A =
97 91 83 85 101 131 119 80 94
171 82 69 126 85 126 117 103 94
30 54 71 82 178 114 139 62 134
74 73 61 140 131 74 110 75 135
51 125 103 114 84 77 59 87 80
64 118 112 73 104 94 106 112 108
123 65 70 107 127 116 140 91 126
Counting starts at 0.
The entry just right of 62? 134
The entry directly above the smallest entry: 171
The entry just right of the smallest entry -> 54
The top-right entry: 94
The bottom-left entry? 123
The entry directly below 139 -> 110
The entry directly above 54? 82
The entry in row 0 and column 2? 83
The bottom-right entry? 126
The entry at row 0, column 1? 91
The entry directly below 106 -> 140
The entry just left of the centre entry: 140
The top-left entry? 97
The entry directly below 119? 117
The entry directly below 77? 94
The entry in row 1 and column 2: 69
The entry directly above the centre entry is 178
The entry at row 2, column 2: 71
The entry directly above the largest entry? 85

grid = 73,140,51,116,82,167
The entry just left of 82: 116
Report the minimum.
Answer: 51

124 122 124 129 135 144 154 166 174
161 153 150 154 161 168 173 174 173
102 91 78 59 43 36 42 61 92
124 121 113 100 87 76 69 70 76
147 158 162 158 147 136 128 125 126
Which number is the entry just right of 168? 173
The entry just right of 91 -> 78
The bottom-left entry -> 147
Which number is the last entry, reading row by row? 126
The second-last entry, reading row by row is 125
The first entry, reading row by row is 124
The entry just left of 128 -> 136
Which number is the second entry on the diagonal from the top-right corner? 174
Which number is the entry just right of 122? 124
The 5th-last entry, reading row by row is 147
Which number is the largest entry in the last row? 162
Which number is the entry directly above 162? 113
Which number is the largest entry in the last column? 174

B =
102  124   87  121  128  111   86  142  120   92
103   95  106   92   86  103  102   96  106   88
100  111   98  104   93   96  100  100   92   98
 97  139   82  132  127  108   67  170  123   91
 90   91   99   92   83   92   85  114  103   92
 87   82  103   93   81   82   85  101   93   92
103   95  105   92   87  104  101  101  109   87
 98   93  107   91   87   98   97   88   96   91
 75   79  116   98   58   68   63  138   99   98
112   97  144   92   57  106  119  105  109  117
 87  119  109  106   81  101   68  167  117  113
The 4th entry from the end, reading row by row: 68
The largest entry in the first column: 112
The entry just right of the smallest entry: 106
Give the third entry on the main diagonal.
98
The 2nd entry, reading row by row: 124
Give the third largest entry.
144
Give the entry just left of 124.
102
Give the entry in the bottom-left corner.
87
The entry directly above the largest entry: 100
Give the smallest entry in the first column.
75
Give the entry directly below the smallest entry.
81
The entry just right of the largest entry is 123
Give the top-right entry.
92
The third entry in reading order -> 87
The entry just left of 132: 82
Give the entry in the bottom-right corner.
113
The largest entry in the last column: 117
The largest entry in the first row: 142
The fourth entry, reading row by row is 121
The largest entry in the last row -> 167
Give the minimum.
57
Give the first entry in the row that holds the largest entry.
97
The second-last entry, reading row by row: 117
The smallest entry in the first row -> 86
Give the second smallest entry.
58
The second entry on the main diagonal is 95
The fifth entry from the end, reading row by row is 101
The top entry of the column that holds the smallest entry: 128
